(in the rows, 128 means zero)
Here are made-up things, facts about them, and rows of numbers that follow some of those facts. Name the thing behind each unnamed row.

Some facts about the things:
buno -σ-> plafle; buno -σ-> nozen; buno -σ-> kugol; buplok -σ-> flufeflu; buplok -σ-> bafa; defo -σ-> nomi
defo -σ-> naven; defo -σ-> fledri; dolen -σ-> fodrogrus; dolen -σ-> fleses; dolen -σ-> tonaros; dolen -σ-> brolem
dolen -σ-> skavum; dresem -σ-> dasuvil; dresem -σ-> brolem; dresem -σ-> flifel; droplo -σ-> taflar; droplo -σ-> dera
droplo -σ-> lega; droplo -σ-> flafla; droplo -σ-> tiklel; droplo -σ-> kibas; drorum -σ-> dera; drorum -σ-> defla
drorum -σ-> naven; drorum -σ-> tonaros; drorum -σ-> muruk; drorum -σ-> dostem; fabren -σ-> skekin; fabren -σ-> fleses
fabren -σ-> teduk; fabren -σ-> futrar; fabren -σ-> migror; fida -σ-> plelu; fizas -σ-> flufeflu; fizas -σ-> brolem
fizas -σ-> lupan; foma -σ-> fliskenam; foma -σ-> dusa; foma -σ-> peplor; foma -σ-> riflek; foma -σ-> defla
fotok -σ-> semal; fotok -σ-> skagu; fotok -σ-> skivos; fusir -σ-> trurem; fusir -σ-> stumim; fusir -σ-> skaplan
fusir -σ-> reflo; futro -σ-> skekin; futro -σ-> plisuruk; futro -σ-> neto; futro -σ-> flifel; futro -σ-> reflo
geplun -σ-> trefli; geplun -σ-> defla; geplun -σ-> dasuvil; goruron -σ-> delan; goruron -σ-> geda; goruron -σ-> retran
goruron -σ-> sogrodrar; gratus -σ-> dubran; gratus -σ-> bosto; gratus -σ-> ganuzek; kikler -σ-> staflofu; kikler -σ-> fliki
kikler -σ-> skagu; kikler -σ-> kasi; klaki -σ-> sodrim; klaki -σ-> reti; klaki -σ-> noki; klaki -σ-> reskol
klaki -σ-> bosto; klaki -σ-> plelu; klaplo -σ-> guplim; klaplo -σ-> robil; klaplo -σ-> naven; klaplo -σ-> muruk
klaplo -σ-> daka; klofan -σ-> dusa; klofan -σ-> reskol; klukotem -σ-> skiflam; klukotem -σ-> flafla; klukotem -σ-> ragrar
morik -σ-> skekin; morik -σ-> dular; morik -σ-> riflek; morik -σ-> flifla; nibrak -σ-> flikifis; nibrak -σ-> druson
nibrak -σ-> fazi; nibrak -σ-> klonik; nibrak -σ-> storunu; nibrak -σ-> grezanes; nudur -σ-> guplim; nudur -σ-> riku
nudur -σ-> storunu; peskel -σ-> trurem; peskel -σ-> tesku; peskel -σ-> peplor; peskel -σ-> zifo; peskel -σ-> gromu
peskel -σ-> lefak; plaplu -σ-> riku; plaplu -σ-> storunu; plaplu -σ-> pomol; regruk -σ-> groru; regruk -σ-> gugro
regruk -σ-> kluplu; regruk -σ-> graril; sefen -σ-> fliskenam; sefen -σ-> dera; sefen -σ-> fazi; sefen -σ-> fleses
sefen -σ-> semal; sefen -σ-> bafa; sefen -σ-> bidren; sizar -σ-> flufeflu; sizar -σ-> trefli; sizar -σ-> zuskir
sizar -σ-> kluplu; sizar -σ-> lega; sizar -σ-> ketal; statral -σ-> taflar; statral -σ-> buzaban; statral -σ-> fleses
statral -σ-> skaplan; statral -σ-> modri; stepum -σ-> dera; stepum -σ-> defla; stepum -σ-> semal; stepum -σ-> nozen
stepum -σ-> kozom; tagros -σ-> kaditok; tagros -σ-> kluplu; tagros -σ-> mustakli; tagros -σ-> lidrin; tagros -σ-> fledri
talin -σ-> rotasu; talin -σ-> sodrim; talin -σ-> tramim; talin -σ-> riku; talin -σ-> triplik; tigin -σ-> fliskenam
tigin -σ-> peplor; tigin -σ-> brolem; tigin -σ-> bidren; tigin -σ-> dastis; vodru -σ-> trudrasis; vodru -σ-> floses
vodru -σ-> trazim; vodru -σ-> lubron; vodru -σ-> kasi; zafufik -σ-> flufeflu; zafufik -σ-> zabrar; zafufik -σ-> fibos
zafufik -σ-> ragrar; zafufik -σ-> pliklom; zafufik -σ-> lupan; zenek -σ-> sturul; zenek -σ-> guplim; bafa -Ω-> f
besa -Ω-> f; bidren -Ω-> a; bosto -Ω-> a; brolem -Ω-> c; buno -Ω-> b; buplok -Ω-> c
buzaban -Ω-> c; daka -Ω-> d; dastis -Ω-> a; dasuvil -Ω-> b; defla -Ω-> a; defo -Ω-> a
delan -Ω-> a; dera -Ω-> f; dolen -Ω-> a; dostem -Ω-> c; dresem -Ω-> c; droplo -Ω-> f
drorum -Ω-> b; druson -Ω-> c; dubran -Ω-> d; dular -Ω-> b; dusa -Ω-> c; fabren -Ω-> d
fazi -Ω-> c; fibos -Ω-> b; fida -Ω-> a; fizas -Ω-> f; flafla -Ω-> f; fledri -Ω-> c
fleses -Ω-> a; flifel -Ω-> a; flifla -Ω-> d; fliki -Ω-> b; flikifis -Ω-> a; fliskenam -Ω-> f
floses -Ω-> d; flufeflu -Ω-> b; fodrogrus -Ω-> b; foma -Ω-> a; fotok -Ω-> c; fusir -Ω-> e
futrar -Ω-> c; futro -Ω-> f; ganuzek -Ω-> b; geda -Ω-> a; geplun -Ω-> c; goruron -Ω-> b
graril -Ω-> b; grarupim -Ω-> c; gratus -Ω-> b; grezanes -Ω-> b; gromu -Ω-> c; groru -Ω-> b
gugro -Ω-> a; guplim -Ω-> f; kaditok -Ω-> f; kasi -Ω-> e; ketal -Ω-> a; kibas -Ω-> c
kikler -Ω-> a; klaki -Ω-> f; klaplo -Ω-> f; klofan -Ω-> a; klonik -Ω-> a; klukotem -Ω-> d
kluplu -Ω-> f; kozom -Ω-> b; kugol -Ω-> e; lefak -Ω-> f; lega -Ω-> a; lidrin -Ω-> d
lokiben -Ω-> d; lubron -Ω-> c; lupan -Ω-> a; migror -Ω-> a; modri -Ω-> b; morik -Ω-> a
muruk -Ω-> b; mustakli -Ω-> d; naven -Ω-> e; neto -Ω-> a; nibrak -Ω-> d; noki -Ω-> e
nomi -Ω-> b; nozen -Ω-> f; nudur -Ω-> a; peplor -Ω-> a; peskel -Ω-> f; pimer -Ω-> a
plafle -Ω-> b; plaplu -Ω-> d; plelu -Ω-> e; pliklom -Ω-> f; plisuruk -Ω-> c; pomol -Ω-> b
ragrar -Ω-> c; reflo -Ω-> f; regruk -Ω-> e; reskol -Ω-> b; reti -Ω-> c; retran -Ω-> b
riflek -Ω-> e; riku -Ω-> a; robil -Ω-> e; rotasu -Ω-> b; sefen -Ω-> b; semal -Ω-> f
sizar -Ω-> b; skagu -Ω-> d; skaplan -Ω-> d; skavum -Ω-> c; skekin -Ω-> e; skiflam -Ω-> a
skivos -Ω-> b; sodrim -Ω-> c; sogrodrar -Ω-> f; staflofu -Ω-> d; statral -Ω-> f; stepum -Ω-> d
storunu -Ω-> b; stumim -Ω-> c; sturul -Ω-> b; taflar -Ω-> c; tagros -Ω-> f; talin -Ω-> a
teduk -Ω-> b; tesku -Ω-> d; tigin -Ω-> b; tiklel -Ω-> d; tonaros -Ω-> b; tramim -Ω-> f
trazim -Ω-> e; trefli -Ω-> c; triplik -Ω-> a; trudrasis -Ω-> c; trurem -Ω-> f; vidon -Ω-> b
vodepo -Ω-> e; vodru -Ω-> b; zabrar -Ω-> e; zafufik -Ω-> b; zenek -Ω-> a; zifo -Ω-> e
zuskir -Ω-> b

Some rows with their names:
kugol: [172  53 110  51  60  74  82 114 115 150 161 166 125  76 154 112 188 147
 157 116 200  94 113 127 104 149 150 191 151 113 140  91  96 171 127  99
 126 162 109  94 146 151]
ganuzek: [170  77  68  81  80  77 116 168 123 103 143 153 133 147 199 192 169 133
 172 116 158  55  68 144 123 146 115 191 130 138  99 168 154 100 152 105
 142 166  90 157 124 169]
fliki: [166  82  78 153 101 139 135 159 120 136 115 158 113 113 129 153 200 149
 158 151 164  99  90 139 126 146 147 218 101 152 154 129 135 123 134 109
 145 188  76 135 176 151]
pomol: [156  97 102 125 128  78 125 131  91 150 126 150 107 136 158 153 178 159
 147  69 174  87  87 159 101 155 137 223 127 150 133 128 164  96 158 107
 125 189  82 116 160 162]
gromu: [157  98 120  93 118 122 121 132 118 137 155 115 160 127 150 134 149 117
 135 121 125 108  79 146 105 151 133 217 118 139 148 154 110 102 158 129
 111 134  74 139 178 148]
delan: [124 157  59 147  39 122 111 121 117  81 115 117 125 139 203 104 204  99
 110  95 114 118 169 126  92 148 152 201 113  83 115 129 134  86 140 100
 127 133 117 132 164 224]
tiklel: [175 100 102  87 109 112 122 147  96 120 136 112 129  93 152 147 166 154
 122 126 169 109  90 130 101 166 136 206 134 130 102 143  99 116 145 131
 117 164  78 120 173 160]
noki: [179  96  89  49  99  88 108 137 111 146 157 162 142 140 166 159 161 148
 153 124 178  79 109 147 114 132 110 179 145 123 116 178 147 111 155 104
 139 161  87 146 138 175]
lidrin: [177 115  97 112 113 113 122 163  95 112 130 113 114  92 124 166 166 166
 120 131 181 114  90 120  94 163 142 200 146 118  92 162 116 112 159 164
 109 165  98 117 148 183]
kozom: [154  69  98 116  96  95 106 145 109 127 130 148 124 107 161 141 186 142
 153  95 171 100  74 130 105 156 141 216 119 148 128 118 126 126 138 116
 123 173  89 121 161 162]
klukotem: [183  94  97  93 119  91 107 150  70 113 115 113 118 102 161 145 164 146
 111 137 131 113  76 113 114 160 138 203 125  98 105 165 104 155 146 119
 102 165  55 114 165 175]
fazi: [164 106 122 102 119  99 123 125 108 151 154 122 129 126 136 140 153 132
 137 108 136  93  92 159 103 155 146 219 134 127 155 136 129 106 165 123
 110 149  83 116 162 146]
gugro: [166 115 107 135 104  94 103 157 130 116 106 129 118 107 115 155 153 157
 130 132 157 120  88 104  80 156 134 195 140 113 120 187 137 111 151 169
 129 145 153 122 149 196]
klaki: [162  94 104  89 112  45  80 144  87 116 126 131 104 154 204 183 146 119
 135 146 145  75  91 152 146 134 131 177 129 124 119 189 145 144 156 105
 121 167  62 128 154 181]
lefak: [137  94 129 100 123 108  92 132 110 124 136 118 141 124 181 150 154 121
 129 125 177 118  99 145 118 142 131 198 116 180 125 159 107 110 145 137
 123 158  72 134 202 169]
dresem: [168  91 115 107 125  89 103 136  88 136 134 119 131 133 148 134 148 117
 123 134  91 106  67 129 116 147 144 211 118  97 157 169 119 149 157 118
  94 142  58 122 159 164]
klaplo: [153 101 127 123 132  55  78 128  73 137 114 128  91 131 167 155 156 133
 118 125 156 106  99 144 128 138 148 197 127 129 137 164 133 153 156 124
 104 177  65 101 173 183]
vodru: [177  82  67 171 116 133 131 164  97 138  92 159  97 128 125 153 200 147
 147 180 126 100  81 130 146 138 151 215  85 123 170 156 142 160 135  93
 141 196  48 136 178 160]
statral: [147  88 126 110 127  78  77 136  82 122 114 123 116 131 183 148 152 120
 119 137 143 118  86 131 130 137 138 196 114 140 132 174 113 154 145 126
 106 167  57 118 189 182]

Rows to name:
No name comes twice in this set of rows, the named rows included.
[173  72  66  88  93  54 100 167  94 108 122 154 118 159 206 187 167 128
 158 127 122  59  54 132 138 141 118 188 122 109 108 188 161 137 154  90
 126 171  65 152 122 178] -> gratus
[182  98  84 114 110 156 130 143 119 166 134 168 127 111 104 135 190 162
 149 182 181 112 130 139 127 127 140 198 115 136 164 153 128 137 136 106
 152 179  75 136 178 156] -> kasi
[165 114 125 108 127  88 128 120 100 161 153 123 120 132 130 140 152 140
 137  97 143  88 101 172 102 155 150 222 138 127 160 132 141  98 169 118
 111 156  82 108 161 147] -> druson
[153 113 121  99 120  65  97 132 102 137 138 132 104 140 180 176 155 138
 140 111 191  81 116 177 124 143 139 193 140 161 127 155 146 102 163 121
 131 177  85 115 170 166] -> tramim
[189 118 101  98 140  61 120 129  53 144 114 118  94 127 165 152 162 164
 109 112 138  90  94 150 118 162 140 209 134  97 118 159 141 136 159  93
 111 187  43 101 165 167] -> plaplu
[177  99 100  96 109  51  92 135 101 122  98 133 121 142 183 144 143 133
 126 137 100  85  81 127 116 152 117 194 121  94 130 194 144 145 139  92
 138 152  87 128 166 176] -> klofan
[172 107 111 129 120  59  92 138  94 131  88 132 103 124 144 137 149 148
 116 130 117 110  82 112  98 154 134 203 127  88 139 187 143 150 145 123
 122 156 109 107 161 190] -> defo
[159  76  89 134 100 117 122 149 113 131 123 152 122 111 146 145 192 145
 154 120 167 100  80 133 113 150 141 218 111 150 138 124 129 123 138 111
 132 180  83 128 169 155] -> skivos
[155  96 105 133 128  80 121 133  87 149 123 150 107 129 148 148 183 159
 143  70 171  96  85 151  98 155 143 225 127 149 136 128 160 102 157 113
 121 187  87 112 160 167] -> sturul
[151  95 122 113 119  81  84 137  98 126 125 127 111 125 172 158 157 128
 128 137 171 105  98 143 126 139 143 192 124 148 131 163 120 139 150 130
 116 169  73 118 180 175] -> besa
[181  98 100  87 129  99 110 141  66 123 115 108 130 113 172 139 160 141
 107 136 123 113  73 121 117 159 128 206 114 110 110 168 104 144 143 108
 109 166  37 122 181 169] -> fabren
[183 103  95  89 117 100 119 146  81 124 127 114 120 108 160 151 165 154
 117 134 151 103  87 132 112 161 135 205 129 114 107 155 112 132 148 117
 116 172  61 119 169 165] -> lokiben
[170 120 115 106 119  61 113 119 113 146 113 135 112 131 157 144 150 154
 133 100 152  84 109 160  93 161 126 211 137 128 136 156 158  96 152 101
 150 165 114 110 175 164] -> riku

The same things again, as new rows of numbers:
Known rows:
daka: [120 159 115 130 134 129 123 125 148 136 136 130 102]
kikler: [ 93 106 122 105 101 102 137 133  90 101 130 129 156]
brolem: [138  95 129 161 150 143 130 124 186 155 112  86 159]
mustakli: [131 157 121 130 133 127 126 128 154 127 135 120 106]
zafufik: [141 123 100 126  89 124 103 138 138  97 103 109 233]
trefli: [132 135 125 130 152 163 126 131 145 123 130 117 131]
flafla: [140 154 128 132 145 131 132 126 121 119 116 126 102]
plisuruk: [123 126 149 138 146 136 128 118 150 125 131 115 101]
foma: [104  61 105 101 128 121 163 164  87 158 134 137 178]
skekin: [133 112 149 150 126 104 144 107 153 116 131 141  86]
statral: [ 93  90 133 110 126  71 135 122 116  99 101 140 125]
grarupim: [127 135 141 133 146 146 127 125 145 128 134 115 112]
sogrodrar: [146 148 136 134 145 129 135 127 123 130 120 125 109]
defo: [ 77 122  98 100 106 118 121 127  70  90 125 147 152]
bosto: [149 146 144 135 112 136 149 136 111 133 145 101 119]
gratus: [133 113 145  90  91 101 128 150 109 110 133 138 178]
tiklel: [127 149 115 131 134 128 127 127 150 131 136 121 101]
fodrogrus: [153 125 131 144 133 127 111 125 141 139 127 126 109]
vodepo: [142 137 129 146 128 141 142 119 143 129 136 148 114]

Which thing is each row?
No name comes twice in this set of rows, the named rows included.
[ 98  65 127 120 125 110 134 134 157 130 104 107 201] -> dresem
[127 131  98 123 172 145 130 134 106 134 119 156  88] -> dera
[119 131 127 129 155 154 122 128 136 125 134 127 106] -> dostem
[130 142 126 136 134 115 130 128 158 136 135 123  99] -> flifla
[ 97 128 106  99 103  99 128 138 131  97 119 129 172] -> klukotem
[146 140 142 134 119 135 107 119 130 153 133 137 122] -> pomol
[146 142 123 150 124 144 136 119 150 125 130 138 131] -> zabrar
[180 140 154 121 120 132 131 151 125 138 148 121 128] -> reskol
[120 147 132 124 144 150 122 125 130 104 135 121 107] -> fledri
[135 142 122 140 132 147 131 116 136 130 134 157 109] -> robil
[119 120 146  96  78 103 161 152  90 108 140 116 178] -> fida

